Below are the code and all the weights of a small trained network. Each question names an input and a class and asks about switching units off, where a switched-off unit gives its printed mean instead of its output.

import numpy as np


def w(rows, s, z=0):
    codes = np.array(rows[::2]) - 128.0
    scale = np.full(codes.shape[1], s)
    scale[-1] = z or s
    return codes * scale


def norm(h):
    return h / np.sqrt((h * h).mean(-1, keepdims=True) + 1e-5)


def f(y):
    return np.maximum(y, 0)


def log_softmax(a):
    a = a - a.max(-1, keepdims=True)
    return a - np.log(np.exp(a).sum(-1, keepdims=True))


def net(x, mask):
    res = np.array(x, float).reshape(1, 5) / 4 @ E
    u = 0
    for l in range(3):
        y = f(norm(res) @ A[l][:, :-1].T + A[l][:, -1])
        res = res + np.where(mask[u : u + 6], y, B[l][:, -1]) @ B[l][:, :-1]
        u += 6
    return log_softmax(norm(res)[-1] @ U[:, :-1].T + U[:, -1])


A, B = {}, {}
E = w([
[73,134,111,167,215,131,143,78],'x0',
[111,35,52,1,141,221,111,92],'x1',
[97,242,96,103,18,108,254,12],'x2',
[71,164,112,40,178,55,100,188],'x3',
[126,132,128,129,128,131,132,134],'x4',
],0.0076)
A[0] = w([
[122,179,92,90,64,158,235,128,2],'L0N1',
[53,209,107,82,116,144,106,174,24],'L0N2',
[190,118,146,177,108,171,140,20,154],'L0N3',
[189,154,146,133,87,178,108,81,87],'L0N4',
[144,43,168,74,175,2,160,102,105],'L0N5',
[114,68,146,154,181,150,239,113,133],'L0N6',
],0.0077,0.0027)
B[0] = w([
[117,92,203,100,118,141,2,83,240],'L0N1',
[133,146,61,155,154,171,94,178,165],'L0N2',
[117,116,62,156,169,159,91,192,253],'L0N3',
[178,181,48,131,122,154,165,128,193],'L0N4',
[139,170,97,189,81,152,103,95,162],'L0N5',
[103,197,96,109,146,65,110,102,184],'L0N6',
],0.0097,0.0056)
A[1] = w([
[71,72,86,102,128,153,154,66,125],'L1N1',
[77,144,115,150,223,132,131,62,3],'L1N2',
[196,159,126,58,59,163,135,188,85],'L1N3',
[178,116,161,100,86,123,129,169,28],'L1N4',
[115,139,165,132,184,176,9,131,55],'L1N5',
[100,172,98,62,124,55,94,145,113],'L1N6',
],0.011,0.003)
B[1] = w([
[103,98,156,165,135,89,156,185,196],'L1N1',
[224,164,134,23,167,63,153,107,194],'L1N2',
[141,161,116,99,247,47,202,85,212],'L1N3',
[197,106,167,30,153,133,113,38,159],'L1N4',
[129,129,139,81,103,172,76,83,254],'L1N5',
[151,132,70,191,139,173,138,126,200],'L1N6',
],0.012,0.0078)
A[2] = w([
[1,226,104,84,20,114,233,48,251],'L2N1',
[147,220,44,76,140,137,52,187,174],'L2N2',
[97,64,92,101,114,181,180,157,76],'L2N3',
[92,51,106,124,122,72,144,156,129],'L2N4',
[147,170,208,163,100,77,107,147,80],'L2N5',
[82,30,140,12,161,156,122,94,184],'L2N6',
],0.0091,0.0028)
B[2] = w([
[127,58,155,101,139,154,63,172,202],'L2N1',
[156,91,137,162,89,155,155,104,254],'L2N2',
[97,192,115,148,107,84,114,141,144],'L2N3',
[134,136,133,128,88,167,187,128,133],'L2N4',
[90,168,131,117,112,124,252,167,164],'L2N5',
[100,185,150,170,101,97,170,143,241],'L2N6',
],0.015,0.0095)
U = w([
[181,138,131,60,204,67,137,65,188],'0',
[111,87,232,109,123,148,16,138,154],'1',
[57,163,118,166,121,79,181,199,151],'2',
[168,116,8,186,135,177,84,134,111],'3',
[150,158,145,134,122,157,124,76,210],'4',
[120,121,105,128,141,109,83,94,1],'5',
],0.012,0.0056)

Each question gives the input, the list of numbers given to net, and the class t.
The units are the neurons (one row each of A and B). Each row of codes is followed by its name. A weight is (code - 128) times the scale printed after its matrix; where a second scale follows, it is the last column's (A, B and U).
mask holds one flag per neuron, layer by layer. A switched-off neuron (its flag False) gives its mean, the last column of its row in B, instead of its output. The means were averaged over made-up inputs and are rounded, as every weight is.
A unit's drop is (log p(t) with every unit on - log p(t) with that unit switched off) / (log p(t) with every unit on - log p(t) with every unit switched off).
The circuit of an input: a set's keep is (log p(t) with only the set's units on - log p(t) with every unit switched off) / (log p(t) with every unit on - log p(t) with every unit switched off). Starting from the 12 units with the biggest drops (on a tie, the unit counted first), units are removed one at a time, each time the one whose removal leaves the highest keep (on an exact tie, the one counted first), for as long as the keep stays at least 0.8.
circuit, biggest first: the units of the circuit, biggest drop first
k most important neurons of layer l: the k neurons of layer l with the biggest drops, biggest first
drop of u: that unit's drop, to one decimal
input [-7,5,4,8,6], class 3: circuit, biggest first => [L1N6]
input [5,7,6,-6,-2], class 2: circuit, biggest first => [L1N1; L2N6]
input [-4,3,-6,3,7], class 4: 2 most important neurons of layer 2 => [L2N1; L2N6]
input [1,2,3,3,4], class 4: circuit, biggest first => [L0N1; L1N6]
input [4,0,0,7,8], class 4: 2 most important neurons of layer 0 => [L0N3; L0N4]
input [7,-3,7,-7,-7], class 0: 2 most important neurons of layer 2 => [L2N2; L2N6]
input [0,7,-5,6,-1], class 2: 2 most important neurons of layer 0 => [L0N1; L0N3]
input [3,1,6,3,0], class 1: 2 most important neurons of layer 0 => [L0N1; L0N3]
input [7,-1,7,-3,2], class 0: 2 most important neurons of layer 0 => [L0N3; L0N5]
input [5,1,3,-8,-5], class 3: 2 most important neurons of layer 0 => [L0N3; L0N4]
input [7,5,0,-7,-4], class 0: 2 most important neurons of layer 0 => [L0N6; L0N2]
input [-5,8,1,-3,2], class 2: circuit, biggest first => [L2N6; L1N1]
input [-6,-7,-4,-4,7], class 2: 3 most important neurons of layer 1 => [L1N2; L1N5; L1N6]
input [8,0,3,-6,7], class 0: circuit, biggest first => [L1N2]
input [2,3,-4,0,-6], class 4: circuit, biggest first => [L2N1; L1N5; L2N6]
input [3,-7,6,-8,7], class 3: circuit, biggest first => [L0N3; L2N6]
input [-5,-7,-3,-6,-4], class 2: 2 most important neurons of layer 2 => [L2N5; L2N2]
input [-1,0,-5,6,-8], class 4: drop of L2N1 => 0.3
input [-3,0,3,8,6], class 3: drop of L1N6 => 0.2
input [-6,1,7,4,-6], class 1: drop of L0N3 => 0.2
